Each row was made from one path, in order. Every step used is in the known rows, and no mark comes twice. Write each row's path.
Known rows
N > L: [-2.56  2.77  0.45 -2.26 -1.83 -0.40  0.71 -2.65  1.50 -1.13 -0.01  2.15
 -0.78  0.66  1.57 -0.31  1.43  0.79 -4.40 -5.64]
L > Y > P > N > M: [-3.58 -2.07 -0.71 -3.34 -1.82  2.82 -0.05 -3.09  1.28  2.51 -0.49 -1.13
 -0.28 -2.41  2.49  0.86  1.42  1.18 -1.27 -7.39]
M > T > N > L: [-0.58  0.82 -0.06 -3.01 -1.50 -0.17 -0.90 -2.33  0.63 -4.08 -2.87  2.26
  0.07  0.13  2.59 -1.17  0.48 -0.65 -3.32 -6.89]
L > Y > P: [-2.87 -0.94  0.61 -2.70 -0.90  1.77 -0.38 -2.41  1.71  2.84  1.98  0.13
 -0.54 -1.41  3.03  1.51 -1.05  1.74 -0.52 -6.57]
T > L: [-2.41  0.03  1.02 -1.07 -2.03 -0.17  0.47 -1.68  2.48 -0.20 -0.78  3.23
 -0.73  1.16  1.23  1.43  0.44 -0.10 -4.66 -4.64]
N > M: [-2.14 -0.26 -0.19 -1.37 -1.83  2.01 -0.40 -2.38  1.19  1.02 -0.19  0.45
 -0.06  0.03  1.48  0.24  1.21  0.13 -2.34 -3.45]
T > N: [-1.72  1.13  0.35 -1.75 -1.65  1.96 -0.30 -2.26  1.66  0.66 -0.52  1.91
  0.16  0.13  1.44  0.69  0.09 -0.39 -4.07 -5.35]
M > Y: [-2.09 -0.22  0.19 -2.15 -1.83  1.31  0.52 -1.57  2.84  1.71  3.28  2.91
 -0.56  0.05  0.96 -0.41 -0.92 -0.66 -2.44 -4.63]
M > Y > P > N > L: [-4.35 -1.84  0.37 -3.44 -2.15  0.35  1.65 -2.08  2.88 -0.21  0.49  3.00
 -1.29 -0.79  1.40 -0.84  1.00  0.21 -4.01 -7.59]
T > L > M > Y: [-2.57  0.47 -0.28 -3.03 -1.84 -0.27  1.79 -0.81  3.34  0.13 -0.50  4.25
 -0.73 -0.14  0.92  0.99  0.25  0.26 -4.51 -5.14]
Y > P: [-3.41 -3.29  1.75 -1.13 -0.96  1.77 -0.31 -1.82  1.84  1.89  0.90  1.31
 -1.06 -0.01  2.22  1.33 -0.91  0.88 -1.62 -3.98]
N > L > M > Y: [-2.70  3.10 -0.83 -4.28 -1.59 -0.49  2.00 -1.73  2.35 -0.77  0.26  3.14
 -0.79 -0.64  1.32 -0.79  1.25  1.19 -4.20 -6.12]
L > N: [-2.54 -1.48 -0.06 -1.67 -1.64  0.06 -0.16 -2.65  1.01  1.15  1.01  2.15
 -1.78  1.06  1.06  0.31 -0.79  0.37 -2.58 -2.79]
P > Y: [-2.66  2.98  1.43 -0.05 -1.20  1.95 -0.08 -2.75  1.02  0.18  1.59  0.86
 -0.17  0.35  2.11  1.75  0.57  1.28 -2.55 -3.43]
M > T > P: [-1.21 -2.26  1.43 -2.34 -0.97  1.65 -1.43 -2.70  1.04 -1.89 -1.43  2.80
 -0.38 -0.24  1.73 -0.60 -1.47 -2.26 -1.18 -3.27]
Y > P > N > L: [-4.56 -1.59  1.04 -2.67 -1.87  0.49  1.11 -2.79  1.74 -0.66 -1.33  1.57
 -1.47 -0.40  1.78  0.13  1.70  0.82 -4.23 -6.92]
L > M > T > N: [-0.66 -1.05 -0.28 -3.29 -0.72  1.62 -0.81 -1.76  0.54 -1.71 -2.69  1.19
 -0.13 -0.98  2.46  0.17 -0.58 -0.25 -1.62 -5.14]
T > L > P > N > M > Y: [-2.98 -1.14 -1.83 -3.07 -3.51 -0.31  0.46 -2.56  2.83  1.46 -0.42  3.96
 -0.82  0.03  0.49 -0.43  1.48 -0.91 -4.09 -6.39]

Write each row's path
[-3.00 -4.19 -0.03 -1.94 -1.55  2.21 -0.15 -1.24  2.50  2.15  1.01  1.76
 -0.25 -0.81  1.95  0.08 -0.15  0.32 -1.12 -4.04] : N > M > Y > P
[-4.05 -4.52  0.80 -2.55 -1.89  2.22  0.88 -1.69  3.14  2.23  1.95  2.40
 -1.25 -0.95  1.13  0.01 -0.62 -0.57 -2.31 -5.99] : M > Y > P > N
[-1.60 -3.84 -1.26 -2.95 -2.33  1.08 -1.82 -3.57  0.02  0.22 -0.71  0.59
 -1.11 -0.56  1.82 -1.37  0.28 -1.16  0.15 -5.07] : L > P > N > M > T
[-2.70 -7.67  0.39 -2.11 -1.44  2.60 -1.32 -2.22  0.58 -0.66 -2.26 -0.27
 -0.88 -1.21  2.54 -0.37  0.24 -0.77  0.21 -4.73] : Y > P > N > M > T
[-3.16 -3.68  1.07 -1.92 -1.23  1.73  0.24 -1.14  3.02  2.34  2.71  2.72
 -0.91 -0.39  1.81  0.40 -1.57  0.14 -1.39 -4.58] : M > Y > P
[-4.06 -4.71  0.39 -1.77 -1.83  2.83  0.02 -2.53  1.41  1.54 -1.43 -0.02
 -0.80 -0.98  1.68  0.69  1.50  0.17 -2.19 -4.77] : Y > P > N > M
[-3.15  5.08 -0.45 -5.12 -2.24  0.70  1.18 -4.50  1.68 -1.35 -1.73  2.14
 -0.18 -1.77  1.28 -0.58  2.27 -0.26 -5.17 -8.85] : T > P > N > L > Y
[-1.57  0.74 -0.75 -1.73 -1.95  2.50 -0.63 -2.37  1.14  0.35 -2.13  0.91
  0.79 -0.26  1.61  0.39  1.55 -0.21 -3.83 -4.84] : T > N > M
[-3.43 -3.79  0.45 -4.18 -0.96  0.24  0.62 -2.31  0.62 -2.99 -3.73  0.88
 -1.75 -1.52  2.75 -0.41  0.94  0.90 -1.79 -6.73] : Y > P > N > L > M > T
[-2.93  5.94  0.22 -1.54 -1.75 -0.92 -0.23 -4.05  0.41 -0.82  1.07  2.26
 -0.77  0.82  2.47  0.63  1.53  2.43 -3.31 -5.38] : N > L > P > Y
[-2.86  3.57 -0.21 -3.46 -1.28 -0.43  1.51 -2.46  1.23 -1.21 -1.62  1.73
 -0.98 -0.30  1.72  0.15  1.95  1.84 -4.40 -5.51] : N > L > M
[-0.37 -1.95  0.39 -2.09 -1.25  1.70 -1.62 -1.97  0.79 -1.54 -1.32  1.54
  0.03 -0.05  2.35 -0.29 -1.16 -1.36 -1.60 -5.35] : M > T > N
[-2.97 -0.86  0.75 -2.42 -1.42  0.16  0.08 -1.84  2.48  1.24 -0.26  1.94
 -0.54 -0.71  2.96  2.40 -0.40  1.57 -2.62 -7.22] : T > L > Y > P
[-0.88  4.01 -0.26 -2.26 -1.39 -0.72 -1.81 -3.74 -0.46 -3.65 -1.66  2.34
  0.03  0.33  3.48 -0.24  0.60  1.00 -2.23 -6.64] : M > T > N > L > P > Y
[-1.81  2.06 -0.33 -5.46 -1.83  0.43 -0.10 -4.17  0.79 -3.59 -2.67  1.94
 -0.28 -2.01  2.17 -1.57  0.98 -1.29 -2.71 -8.73] : M > T > P > N > L > Y
[-2.44  0.54 -0.43 -3.34 -1.34  1.27  1.30 -1.35  2.54  1.74  1.68  2.46
 -0.74 -0.86  1.05  0.09 -0.40  0.35 -2.52 -4.51] : L > M > Y
[-3.63 -2.07 -0.58 -3.07 -2.32  1.20  0.45 -2.50  2.08  0.95 -2.65  0.58
 -0.28 -1.69  2.41  1.75  2.02  1.04 -3.25 -7.98] : T > L > Y > P > N > M
